In the rows, zero is written as 128.
Each row has a class, written after it.
[139 125 126 127 126 117 139  90 127 146 160  96 136 115 123 123 129 128
 131 129 143 153 150 162 156 156  76 113 116 130 107 119 112 132 125 110
 155 123 133 161 143 155 148 124]	E
[140 121 130 130 122 106 138  89 142 165 181 104 134 115 123 108 126 135
 125 133 145 146 153 170 144 168  78 110 113 135 118 116 119 123 122 112
 148 129 126 176 143 169 156 132]	M
[108  94 120 174 141 184 117 108 113 125 130 153 125 147 124  84 129 163
 118 169 112 120 128 173 171 122 109 126 125 112 128 128 157 122 172 150
 140 132 170  86 166 104 116 182]	V
[119 153 134 159 134 167 139 137 137 110 136 119 117 125 138 143 136 113
 139 119 110 104 126 107 122 122 130 135 127 104 118 121 111 140 110 113
 135 139 150 124 127 121 140 142]	C
[130 126 136 117 122 156 130 132 150 129 118 142 103 148 161 131 143 107
 130 127 125 103 145 126 149 125 150 118 123 114 132 125 111 122 132 147
 115 130 136 138 100  98 129 141]	M
[140 118 131 126 134 100 134  95 136 157 171 112 127 124 127 106 128 142
 128 143 145 128 155 167 131 160  92  96 128 131 120 110 120 132 137 111
 136 120 139 156 141 165 146 142]	M
[140 117 142 116 127  92 140 110 134 152 184 107 133 108 114 113 113 147
 126 136 155 154 162 164 143 151  87 131 118 110 100 113 108 135 120 101
 155 103 126 160 149 169 152 136]	E
[118 157 139 139 142 134 144 139 133 123 129 136 129 127 131 129 142 126
 139 137 103  96 119 106  99 114 120 125 125  87 113 102 104 144 109 104
 141 132 126 112 138 123 145 139]	P
[141 135 146 102 131 151 120 133 152 129 107 144 113 148 162 140 154  93
 133 136 130  98 144 108 149 126 160 119 126 106 127 133 110 127 127 155
 113 135 137 144  83  89 132 137]	M
[129 130 115 107 122 100 120 122 163 129 138 117 119 139 157 114 109 152
 105 126 142 124 142 155 115 108 170 127 155  99 106 110 123 141 111  88
 118 126 134 141 120 185 131 117]	M
[124 128 118 102 120  94 127 131 155 132 140 121 128 139 139 126  98 159
 119 141 151 128 139 142 119 108 176 123 140 123 114 109 134 138 114  86
 118 123 132 137 118 164 134 122]	L
[131 120 143 131 125 161 126 128 154 133 120 138 101 146 159 136 140 109
 140 128 124 105 135 120 138 124 166 103 129  98 111 124 112 129 137 155
  93 133 135 126  98  97 126 151]	R
[136 183 133 140 127  95 118 100 152  91 118  83 150 125 126 118 151 142
 125 127 119 114 115 113 100 115 121 122 173 114 118 114 105 166 102 120
 109 124 145 141 133 131 135 133]	R
[130 123 131 112 131 143 122 137 138 131 120 152 105 142 160 145 138 114
 130 121 136 111 142 134 150 123 156 123 118 116 119 117 112 127 139 160
 112 119 139 127  96  94 125 145]	A
[123 169 111 149 141 118 145 122 127 112 137 119 114 111 124 129 132 131
 124 141 114  92 116 114  88 116 124 124 128 117 145 126  91 151  91 103
 146 130 122 117 145 111 143 153]	R
[133 185 126 130 123  85 123  90 147  90  97  80 153 128 134 110 160 142
 120 136 142 112  97 103 105 117 140 121 165 134 137 111  91 161 102 130
 109 118 147 122 123 135 133 134]	M
[132 128 123 101 125 100 131 112 142 127 141 121 125 133 137 129  98 167
 114 133 140 120 144 140 115 102 159 112 140  92 125 110 135 144 109  97
 120 120 130 131 118 174 125 108]	A
[131 132 134 118 123 166 135 113 146 121 115 127 105 140 145 132 142 125
 131 131 120 105 127 115 150 117 161 108 129 120 140 134 116 123 119 153
 112 134 134 140 101  78 126 144]	R
[133 137 108 115 106 108 123 158 155 113 134 126 129 131 155 120  96 160
 123 119 132 126 139 132 123 103 176 131 142  83 126 113 135 136 112  79
 128 133 120 134 130 160 140 119]	P
[136 131 115  86 121  90 118 146 154 130 127 115 128 128 150 132 114 139
 122 117 129 128 140 127 106  99 163 124 158  67 119 119 133 142 112 100
 106 125 133 151 122 162 141 101]	R
[154 124 109 106 147 118 133 163 148  84 113 105 116 145 116 101 127 174
 170 147  82  65 164 127 109  98 118 126 170  48 137  83 143 139 127  93
 112  89 152  73 146 132 127 109]	L
[150 139 150 104 169  96 134 178 143 114 166  90 163 122  92 108 124 154
 179 149 103 129 132 116  96 111 157  99 110 142 135 140 132 124 145 124
  89 128 157 104 153 115 169 162]	M
[133 135 118  77 123  87 116 137 158 128 126 112 128 128 144 125 109 148
 111 123 135 127 141 143 113 109 175 124 160  90 116 117 128 140 106  85
 122 128 132 143 123 177 142 109]	R
[128 129 111 115 108  98 129 131 160 124 140 116 121 132 155 111  99 153
 110 123 138 125 142 144 101 110 167 118 150  93 130 108 120 147 113  74
 118 133 123 123 130 168 141 118]	M
[132 133 134 134 124 180 118 140 134 122 123 152 105 140 154 146 142 111
 139 125 120 108 139 113 146 119 151 125 129  87 134 128 127 128 133 150
 131 138 130 125 101  75 122 136]	P
[117 143 117 126 165 153 133 143 119  84 128 130 129 129 124 103 125 140
 137 132 114 114 104 149 132 110 168 117 130 130 137 124 140 118 149 170
 108 132 163  87 157 120 117 186]	C
[132 138 141 100 122 143 119 118 149 131 115 130 111 147 155 132 154 111
 142 138 127 103 137 118 148 115 157 127 133  92 137 124 108 129 118 151
 118 123 142 142 105 101 128 130]	M
[132 187 128 131 124  92 118  85 155  94  89  89 150 135 141 100 161 144
 107 132 133 110 103 111 113 126 137 116 164 144 135 110  95 157 106 128
 110 130 145 132 125 121 133 147]	M
[132 130 122 103 121 103 124 127 157 133 134 120 131 135 149 119 101 148
 107 131 124 131 145 144 116 108 169 118 149  95 105 106 118 136 124  74
 105 132 133 123 132 167 128 116]	E
[134 170 121 139 122 106 116  92 145 107 115  91 139 129 142 114 160 159
 120 144 137 127 105 126 119 128 133 130 159 119 113 111 105 153 109 141
 104 116 155 125 135 128 133 140]	V
[126 183 125 137 120  85 114  95 152 107 104  86 144 137 135 112 148 148
 126 136 146 123 105 107 108 119 138 133 153 135 119 114  94 150 107 147
 102 122 145 144 123 134 136 150]	L
[113 164 134 145 138 159 138 150 143 112 133 133 131 125 115 130 128 140
 121 139  94  82 124 107 113 102 126 133 126  94 143 119 124 132 111 116
 156 128 148 108 129  98 136 148]	R
[132 182 124 139 124 109 118 101 149 100 106  78 147 130 131 111 164 142
 116 130 135 124 104 118 116 124 130 130 160 128 112 117  95 164 102 116
 115 133 145 125 131 123 146 137]	P
[134 140 126  98 124  92 116 127 152 132 139 120 134 134 147 110 109 154
 111 141 126 123 138 129 113 120 157 128 157  74 104 110 134 139 113 100
 106 124 134 135 133 168 129 119]	V
[128 179 139 128 124  91 120 100 156 102 100  89 152 137 136 109 164 142
 125 139 135 106 108 105 115 115 130 125 157 113 128 116  96 156 108 129
 116 118 164 138 127 143 137 140]	M
[151 134 145 158 163 120 147 111 129  61 148 101 106 117  98 130  93 204
 159 148 184 154 100 122  69 112 166 145 191  98 149 114 123 161 137 177
  71  95 163  97 148 108  90 150]	C
[137 120 132 106 128 101 147  93 128 154 172  97 121 119 119 124 119 149
 126 144 142 136 152 158 134 147 104  98 117 133 118 118 117 131 119 111
 138 115 128 157 136 168 146 131]	R
[108 125  98 160 130 149 140 132 109 127 160  94 126 144 131  90 128 137
 133 134 104 109 126 134 143 121 123 111 103 106 136 107 141 109 151 128
 132 143 160  94 161 108 132 162]	L
[117 180 133 140 143 152 136 127 129 120 123 113 110 132 137 149 133 115
 120 122 105 101 126 102 119 112 142 125 112  91 129 112 108 135  94 119
 145 142 134 109 121 121 138 125]	A
[141 122 118  96 127 138 138 134 146 122 112 134 108 139 162 140 151  96
 139 127 114 118 124 110 140 116 163 120 128  95 120 137 108 128 121 157
  88 141 141 134 101  84 138 132]	V
[131 121 116 121 110  97 120 140 156 122 146 133 130 123 152 114 108 149
 121 126 120 129 132 139 102 113 166 133 156  82 106 110 125 144 114  92
 103 128 120 113 133 163 137 125]	V
[125  99 118 139 131 200 130 116 101 145 149  94 127 144 128 118 145 152
 128 172 132 127 149 162 181 137 110 120  87 133 136 138 159 101 155 161
 126 126 158 121 148 108 124 127]	R
[126 126 110 111 110  94 125 130 162 127 145 108 132 136 135 117 101 165
 119 142 146 126 138 146 111  99 167 139 138  93 109 114 131 141  95  91
 114 134 125 137 126 174 143 111]	L
[131 131 142 124 125 165 128 118 153 122 120 140 105 142 151 133 139 115
 135 127 119 106 135 125 145 120 149 112 133 106 122 130 109 125 135 156
 116 124 138 136 102 107 121 150]	R
[146 118 127 105 123  85 147 125 140 148 169  94 140 113 122 114 117 126
 131 121 140 147 143 155 137 150  99 109 126 111 125 130 133 128 121 113
 136 120 122 167 138 161 158 129]	R
[ 99  96 146 136 129 185 107  48 116 142 140 161 127 144 141  75 117 193
  78 221 159 103 148 161 120 149 135 154 147 115 149 114 126 139 138 107
 143 136 124 119 180  99  90 165]	R
[129 152 119 110 115 106 124 138 148 121 142 105 129 131 149 119 103 169
 106 133 147 128 128 134 114 104 188 133 145  90 120 117 134 141  98  89
 132 125 120 122 123 167 134 125]	P
[141 154 104 130 165 143 121 146 122  90 158 100 123 132 127 129 128 122
 108 131 143 105 136 137 117 123 146 116 162  88 123 120 157 145 140 137
 111 134 174 114 135 101  99 124]	R
[135 121 137 120 127  90 139 103 135 166 167 115 132 117 108 119 126 132
 127 139 157 144 147 159 134 158  83 109 116 131 107 116 119 131 119 115
 148 124 117 165 132 170 160 128]	L
[109 144 122 153 138 159 149 139 127 113 143 125 119 119 126 131 134 138
 117 134 115 102 128 122 117 104 133 135 108 107 120 117 107 132 105 130
 138 129 140 104 129 107 137 150]	E
[134 122 111 130 150 169 127  76  91 110 120  99 118 152 115 122 134 147
 149 167 151 108 123 139 178 116 128  89 136 106 129 117 141 131 150 165
 139 131 170 103 123 103  90 121]	E
[114 167 126 143 137 153 127 132 132 116 125 122 132 128 139 119 141 121
 121 131 113 103 120 115 119 112 133 134 133 100 118 114 101 135 111 111
 151 134 134 118 136 106 139 143]	E
[147 121 116 108 108  74 125 137 160 130 148 100 113 128 150 129  98 158
 138 114 137 129 143 141 104 118 169 117 159  78 112 109 124 139 108  83
 112 126 119 148 121 178 137 106]	R
[133 181 129 132 120 102 113 103 144  91  97  91 145 125 132 125 151 139
 124 125 135 130 109 125 117 124 123 133 168 135 134 124 102 163 111 135
 111 124 151 137 135 135 139 142]	C
[116 149 127 134 140 147 127 126 123 126 126 117 117 125 118 134 144 132
 138 142 124 100 125 121 129 124 124 134 110 142 128 144 117 136  93 126
 152 135 123 144 133  98 143 140]	R
[151 155 109 172 168 156  94 106 154 128 137 106 126 136 113 105 116 134
 108 155 148 123 136 183 165 152 139 120 175 122 129 120 159 129 141 117
 145 138 176 107 131 144 126 149]	M
[ 98 130 131 163 153 165 131  77 125 115 146 122 125 164 129 107 127 150
 125 189 126  99 123 146 146 110 148 116 125 102 104  91 131 142 138 107
 139 157 179  96 157 123 106 165]	L
[111 150 132 202 138 167 160 117 124  99 157  97 114 123 143 121 130 157
 130 137 138 106 107 101 107 109 152 129 110  99 116 123 107 136 102 130
 137 127 148 108 134 114 126 173]	E
[115 126 127 183 154 179 121 104 127 118 128 128 117 152 116  97 124 167
 140 171 109 103 128 166 118 135 101 116 122 130 130 130 131 144 157 122
 118 162 167  92 190  95 119 184]	C
[132 185 127 132 121 108 127  88 151  87 101  83 146 127 131 113 149 144
 126 124 123 117 101 112 102 124 124 124 164 126 130 116  93 157 107 140
  96 132 151 130 137 139 131 143]	C
[103 143 118 143 142 139 147 120 130 114 121 133 112 130 119 129 142 119
 112 129 109  99 115 117 101 108 133 129 117 146 130 133 110 140  96 110
 130 159 129 123 135 101 136 142]	L
[121 166 113 143 153 134 152 125 135 113 120 129 125 121 128 127 132 125
 125 131 106  93 108 108 111 101 128 129 118  94 134 113 104 140  90 109
 151 135 134 117 131 112 150 141]	A
[109 157 114 131 129 142 132 136 127 101 126 131 121 123 144 134 143 109
 128 116  99 107 116 114 113 114 135 134 125 109 134 135 117 141 104 124
 133 140 136 112 144 110 132 139]	V
[139 185 116 127 134 103 123 113 146 105 107  83 148 131 141 110 157 130
 118 127 127 127 111 112 107 125 122 122 153 113 108 109  94 160 115 118
 105 133 141 123 138 121 148 137]	P
[116 140 142 154 121 148 142 125 135 110 134 135 111 123 128 128 142 153
 131 124 117  97 122 116 102 112 129 125 109 127 143 130 112 136 103 140
 142 134 114 120 124  97 129 144]	M
[129 130 143  94 133 157 120 111 149 148 106 145 107 151 157 135 160 100
 126 144 132 105 138 126 157 126 154 117 122 117 121 123 100 127 130 148
 119 132 143 139  96  88 133 136]	M
[115 124 122 165 161 177 127 122 113 117 133 139 132 136 120  97 138 158
 105 181 112 104 111 127 135 117 142 157 142  98 126 124 143 118 129 143
 137 149 162 106 148  89 125 161]	V
[137 136 118 101 114  97 127 130 160 126 143 102 136 124 145 114 109 150
 110 122 138 133 141 140 115 105 164 123 151  78 100 111 112 142 102  80
 119 129 125 134 122 174 147 109]	E
[111 154 137 151 145 149 152 136 130  98 129 136 133 116 118 115 132 148
 126 138 118  97 106 103  87 101 130 136 114  99 118 123  93 134 102 156
 141 143 119 111 131 100 139 163]	E
[130 181 113 130 135  73 112  98 144  92  94  90 155 126 135 112 148 138
 120 113 141 129 102 124 112 120 129 128 158 147 117 117  98 164 106 132
 113 127 144 142 132 136 145 146]	A
[143 120 114 127 118  97 126 132 151 131 154 105 125 128 140 122 108 165
 123 144 135 113 150 125 104 105 177 120 152  80 126 112 141 134 104  89
 101 122 132 126 113 178 138 113]	L
[127 123 118 191 130 190  99 123 110 105 132 137 112 137 137 122 117 143
 121 149 103 122 139 151 155 128 145 130 154  97 155 121 167 123 164 147
 124 130 155  52 143 114  94 148]	V
[128 191 119 129 130 103 112 115 147 107 110  84 158 125 135 110 162 136
 111 127 128 128 104 123 108 112 126 138 162 104 109 110 105 161 101 133
 123 125 140 122 128 128 156 142]	P
[137 118 151  99 117 158 149 116 103 117 134 151 142 152  83 109  88 147
 141 198 122  92 151  97 102 145  74 120 140 162 201 146 110 150 162  43
 121 141 114 123 184  45  91  93]	C
[125 128 134 118 127 168 134 120 142 125 130 134 114 144 148 144 139 107
 135 146 139 111 143 112 148 117 162 116 106 126 123 135 119 128 118 158
 105 134 133 135  93  96 132 141]	L
